[100 = 0]
 98 105 113  97  93  99  95  93 101 107 116  92 104 106  95 100  99 105  93  54 108 104  98 102 102  94  96 116  94 101 108  98  99  96  94 101 109 103  97  91  98 113  99 105 118 103  87 106  96 113 107  84 102  92  87 109  94 111  94  93  99 114  99 103 102 104 105  99  93  95  93  93  98 109  45 104  98 104 100  99 101 101 112 120 110  86  85 128  96  96  86 106 121  85  82 106 105 127  99  98  97 101 115 109 100 107 100  69 101 116  88  94 107 103  95 109 104 109  99  88 112  62  87  99 104 107  91  99 106  95  83  98  99  93  79 109 => <51>
101 118  95  94  75  98 106  89 103 108  66 109 101  96  93  90  99 100  94  43 108  91  94 100 103  95  88 124 116 103  94  98 100 103 102  96 124 105  94  88 107 111  99  98 126 106  94 108  94 123 106  72  98  91  80 120  87  99  99 100  96 115 103 120 103 112 103 115  76  99 105  95  88 111 103 102  92 108  96 101 111  89 113 134 109 100  66 123 101  92  92 112 106  88  79  94 107 135 102  96  94 126 122  99 105 121  99  73 105 104  88  90 105 103  96 105 105  97 100  88  72  88  92  94  97 106  89  98 108 103  94 115  92  98  60 109 => <51>
103 104 101  97  98  95  82  92 100 107 115  93 102 109 104 117  97 105  94  47 101 102 100 116 111  97  86 125 117 101 112  73  97  97 102  98 106 117 112  97 105 118  88 101 129 102 105 114  91 125  99  88 106  98  93 108  97 101  89  94  91 123  98 111 104  97 100 108  92  96  92 102  94 105  73 100  93 114 100 100 107 100 112 123 116  75  91 138  82 100  95 113 118  92  89  90 112 147 100 101  93 121 123  97  93  86 103  76 104  98  81  88 114  99  95 112 105 116 107  94  81  62  98  87 102 107  81  98 105 101  68  91  99  98  91 105 => <58>
 99 120 107 108  86  98 103 100 101 101  68  87  99  93  80 111 102 105  94  64 107 113 108  74 106 105  87 117 120  99 110  91 102 105 103  89 101 114 106  93 102 156 102  99 125 114  61  98  88 133 112  82 100  92  82  78  91 109  93 100  94 140 110  84 104 103 119 117  80  83 101 104  96 109  78 100  97 106 100 101 101 100 100 124 108  71  79 120  90  96  95 104 119  88  76 121  97 112 105  99 100 105 129 110  88 134  97  76 105 156  92 103 104 103  94 106 103 101  98  88  88  84  90 112 107 111  81  86 103 100  84  99  98 103 101 106 => <58>
103 125 125  88  97  96  94  86  99 110  81  97 101 109  84 123 105 106 110  68 110  93 113  88 124  94  76 120 107  95  97  80 101  97  92  91 113 116 110  84  93 107  90 100 120 104 120 117  92  93 106  71  95 103  78 101 102 114  91 100  96 149  99  81 105 107  84 103  87  78  80  97  91 108  68  89  91 120  98 103  91  98 102 118 111  96  89 126  90  91 103 116 102  82  85 118  96 129 101  98 108  68 105 111  86 105 115  82 109 117  90 101 105 106 109 107 102 123 104  80  75  52  76 110  88 100  76  93 116  98  77  87 101  92  76 113 => <51>
 98 115 101 101  85  98  93  90 101 106 107  88 105 102  87 108  94 104  90  42 104 109 105 103  99  93  97 119 102  95  93  89 101  95  96 101 101 103 101  83 100 121  99 101 121 102 106 111  98 107 108  82 102  94  81  96  96 116  87  95  98 125  99  96 101 107  94  87  78  99  94  92  88 110  31 105 100 108 101 100  95 103 111 121 107  87  99 111 100 101  90 111 116  89  78 104  98 133  98  97  93 114  95 108 102  91 101  70 104 113  81  95 107 104  99 106 103 107  99  94  86  77  81  97  98 110  89  98 110  87  76 110  98  89  83 108 => <58>
 98  98 120 103  75  99 100  99 100 106  95  96 106 106  99 112 105 103  87  68  95 104  97  88 105 101  80 108 106 106 113 115  99 100  93  98 118 103 100  99 105 138  97 106 117 103  76 104  94 134  99  88 103 101  95 113  90 107 104 100  96 107 105  98 104  99 119 107  94  90  96  97 114 111  79  89  91 101  98 102 107 102 113 113 103  75 100 124  94  94  88 111 126  70  83  98 102 123 100  98  93 106 133 105  95 109  98  69  98 107  86  95  99 101 105 107 104 105 101  84  75  91  90 103  91 108  92  96 102 102  95 107  99 104  80  99 => <58>
100 113  89  99 102  97  89  92 100 108 123  91 101 108  95 105  96 106  93  48 108 111  99  91 105 100  92 105  98  98 109  92 101 100 101  96 104 106  99  95  97  95 101 106 119 103  88 114  94  99 108  86 100  99  77  90  96 108  90  93 100 122  99  97 104 104 102  92  91  98  90  93  93 109  46 108  93 103  99 102 101  98 111 124 108  88  92 116  94  96  90 106 117  97  81 108 101 125 101  99  98 108 112 111 100 108 104  72 103 123  87  95 107 102  98 107 103 107 100  87  99  66  76  98  99 106  85  97 115  94  85  97 101  94  86 109 => <51>
 99  98 110  96  96  98  96  90 101 107 108  94 102 104  97 106 101 105  92  40 105 102  95  98 105  96  91 114  91 100 107  95  96  99  95  99 107 103  98  91 100 113  99 104 119 101  88 105  94 115 107  82 101  97  81 105  97 112  97  95 100 121 101  97 102 102 110  97  98 100  96  95 100 110  66 103  97 104  99 101 102 102 110 116 108  77  90 131  95  98  90 106 126  80  78 112 105 113 101  98  95 115 118 109  99 102 100  73 102 127  85  98 107 103  98 107 104 109 101  87 102  56  89  99 100 107  89  99 107  95  90 101  97  95  84 106 => <51>
